Below is a small trained network, with its code and all its weights. Each question gives an input and a class and asks what happens when units are switched off, that is, made to give their printed mean instead of their output.

import numpy as np


def w(rows, s, z=0):
    codes = np.array(rows[::2]) - 128.0
    scale = np.full(codes.shape[1], s)
    scale[-1] = z or s
    return codes * scale


def norm(h):
    return h / np.sqrt((h * h).mean(-1, keepdims=True) + 1e-5)


def f(y):
    return np.maximum(y, 0)


def log_softmax(a):
    a = a - a.max(-1, keepdims=True)
    return a - np.log(np.exp(a).sum(-1, keepdims=True))


def net(x, mask):
    res = np.array(x, float).reshape(1, 7) / 4 @ E
    u = 0
    for l in range(3):
        y = f(norm(res) @ A[l][:, :-1].T + A[l][:, -1])
        res = res + np.where(mask[u : u + 5], y, B[l][:, -1]) @ B[l][:, :-1]
        u += 5
    return log_softmax(norm(res)[-1] @ U[:, :-1].T + U[:, -1])


A, B = {}, {}
E = w([
[126,123,125,129,133,126,136,123,127,133,123,128],'x0',
[96,129,23,141,112,143,92,154,82,154,87,253],'x1',
[93,118,125,5,208,123,156,218,25,63,96,125],'x2',
[128,129,123,125,125,127,134,127,127,128,126,126],'x3',
[156,233,146,104,144,241,182,31,77,69,205,129],'x4',
[124,126,132,124,129,124,126,123,128,131,122,131],'x5',
[127,125,123,128,132,133,135,129,128,129,130,128],'x6',
],0.0039)
A[0] = w([
[131,109,116,220,82,100,109,83,232,195,130,135,247],'0.n1',
[147,159,127,230,92,166,108,5,201,154,145,158,59],'0.n2',
[122,94,147,130,165,109,125,152,168,142,105,101,43],'0.n3',
[123,140,154,134,128,153,131,76,140,140,147,97,62],'0.n4',
[131,135,73,154,117,147,112,135,100,127,112,255,229],'0.n5',
],0.0089,0.0013)
B[0] = w([
[153,174,135,101,170,213,124,85,76,2,84,210,254],'0.n1',
[106,93,120,117,115,67,152,196,139,239,181,22,245],'0.n2',
[128,115,155,125,134,139,138,166,66,153,165,69,165],'0.n3',
[191,133,117,170,107,78,154,90,221,96,71,176,164],'0.n4',
[73,148,68,136,139,185,116,95,101,200,167,185,205],'0.n5',
],0.0059,0.013)
A[1] = w([
[197,125,198,127,142,119,117,164,114,2,75,93,251],'1.n1',
[85,140,165,110,124,175,119,49,99,102,163,152,190],'1.n2',
[155,195,168,116,158,227,136,24,95,25,127,173,86],'1.n3',
[155,94,132,202,106,115,83,111,172,99,51,220,25],'1.n4',
[103,113,72,139,149,170,88,139,102,128,79,223,123],'1.n5',
],0.0095,0.00032)
B[1] = w([
[134,23,149,194,126,179,173,94,107,202,129,151,222],'1.n1',
[160,119,161,129,121,138,119,134,134,91,129,75,183],'1.n2',
[193,138,119,187,168,229,120,114,102,107,112,132,251],'1.n3',
[122,185,121,49,133,205,152,96,110,126,194,43,144],'1.n4',
[161,165,162,142,133,3,124,206,162,72,102,143,224],'1.n5',
],0.0064,0.014)
A[2] = w([
[58,45,172,130,97,75,130,117,121,171,124,169,88],'2.n1',
[39,131,75,78,84,161,105,54,127,185,162,129,28],'2.n2',
[72,130,144,82,94,7,92,151,183,106,105,147,102],'2.n3',
[135,208,130,90,132,148,56,139,124,25,105,136,7],'2.n4',
[157,113,160,81,92,74,157,91,215,74,90,65,39],'2.n5',
],0.013,0.0014)
B[2] = w([
[64,146,114,27,113,104,30,139,141,97,105,60,193],'2.n1',
[98,166,108,30,185,211,185,130,194,246,182,189,154],'2.n2',
[168,22,160,193,62,104,243,80,171,181,42,190,198],'2.n3',
[62,219,71,108,160,107,7,131,81,67,153,133,254],'2.n4',
[160,201,160,142,38,51,137,118,143,1,216,73,178],'2.n5',
],0.0087,0.0082)
U = w([
[194,57,180,207,167,255,159,79,96,118,117,114,253],'0',
[103,237,70,147,184,139,25,148,73,50,128,196,199],'1',
[169,175,164,149,33,50,185,98,200,74,210,62,16],'2',
[84,179,88,56,143,167,173,129,194,250,202,162,92],'3',
[43,44,156,27,119,117,49,150,118,145,90,31,83],'4',
[100,73,123,155,64,11,160,140,161,141,24,216,47],'5',
],0.0072,0.00069)

Each question gives the input, the list of numbers given to net, and the class t.
The units are the neurons (one row each of A and B). Each row of codes is followed by its name. A weight is (code - 128) times the scale printed after its matrix; where a second scale follows, it is the last column's (A, B and U).
mask holds one flag per neuron, layer by layer. A switched-off neuron (its flag False) gives its mean, the last column of its row in B, instead of its output. The means were averaged over made-up inputs and are rounded, as every weight is.
A unit's drop is (log p(t) with every unit on - log p(t) with that unit switched off) / (log p(t) with every unit on - log p(t) with every unit switched off).
The circuit of an input: a set's keep is (log p(t) with only the set's units on - log p(t) with every unit switched off) / (log p(t) with every unit on - log p(t) with every unit switched off). Starting from the 12 units with the biggest drops (on a tie, the unit counted first), units are removed one at a time, each time the one whose removal leaves the highest keep (on an exact tie, the one counted first), for as long as the keep stays at least 0.8.
circuit, biggest first: the units of the circuit, biggest drop first
k most important neurons: the k neurons with the biggest drops, biggest first
k most important neurons of layer l: the k neurons of layer l with the biggest drops, biggest first
input [-2,8,-1,2,2,-8,-1], class 3: circuit, biggest first	[0.n5, 2.n2]
input [-2,1,8,6,-6,-2,1], class 5: 2 most important neurons of layer 0	[0.n1, 0.n2]
input [-6,-2,7,-5,-6,5,-1], class 4: 2 most important neurons of layer 1	[1.n3, 1.n5]
input [4,-4,1,8,-3,-4,0], class 4: 2 most important neurons	[0.n1, 1.n3]
input [4,8,8,2,-5,-6,-4], class 5: circuit, biggest first	[0.n1, 2.n3, 1.n3]
input [1,1,-8,-5,-2,-5,3], class 1: circuit, biggest first	[0.n1, 2.n4]
input [-1,-1,8,2,-5,5,-1], class 4: circuit, biggest first	[0.n1]
input [4,-1,-6,4,4,3,-1], class 2: circuit, biggest first	[0.n2, 0.n4]
input [-6,-5,2,4,-2,5,-4], class 4: 3 most important neurons	[0.n1, 1.n3, 0.n2]
input [-1,1,-7,1,3,-1,0], class 3: 2 most important neurons	[1.n5, 0.n2]
input [-7,-1,-3,1,7,-5,4], class 2: 2 most important neurons of layer 0	[0.n5, 0.n4]
input [-8,8,8,0,-7,0,-6], class 5: 2 most important neurons	[0.n1, 2.n3]
input [-5,0,2,-6,-8,4,1], class 4: circuit, biggest first	[2.n1, 1.n3]
input [-5,0,2,-1,5,-7,-4], class 0: 2 most important neurons	[0.n2, 0.n5]
input [-4,8,1,-8,-8,6,-1], class 5: circuit, biggest first	[2.n3, 1.n3]
input [6,4,1,0,-6,-7,6], class 5: most important neuron	[1.n5]
input [8,-6,-6,-1,1,-6,7], class 2: 2 most important neurons	[0.n2, 1.n3]
input [-1,-2,8,1,-7,1,-1], class 4: 2 most important neurons	[0.n5, 1.n5]
input [-8,1,7,-6,0,-5,-5], class 5: 4 most important neurons of layer 1	[1.n3, 1.n5, 1.n4, 1.n2]
input [5,-1,3,-3,-7,-6,-4], class 4: 3 most important neurons	[1.n5, 1.n3, 0.n5]
input [2,-5,2,0,0,-3,1], class 4: 3 most important neurons	[0.n1, 1.n3, 0.n5]
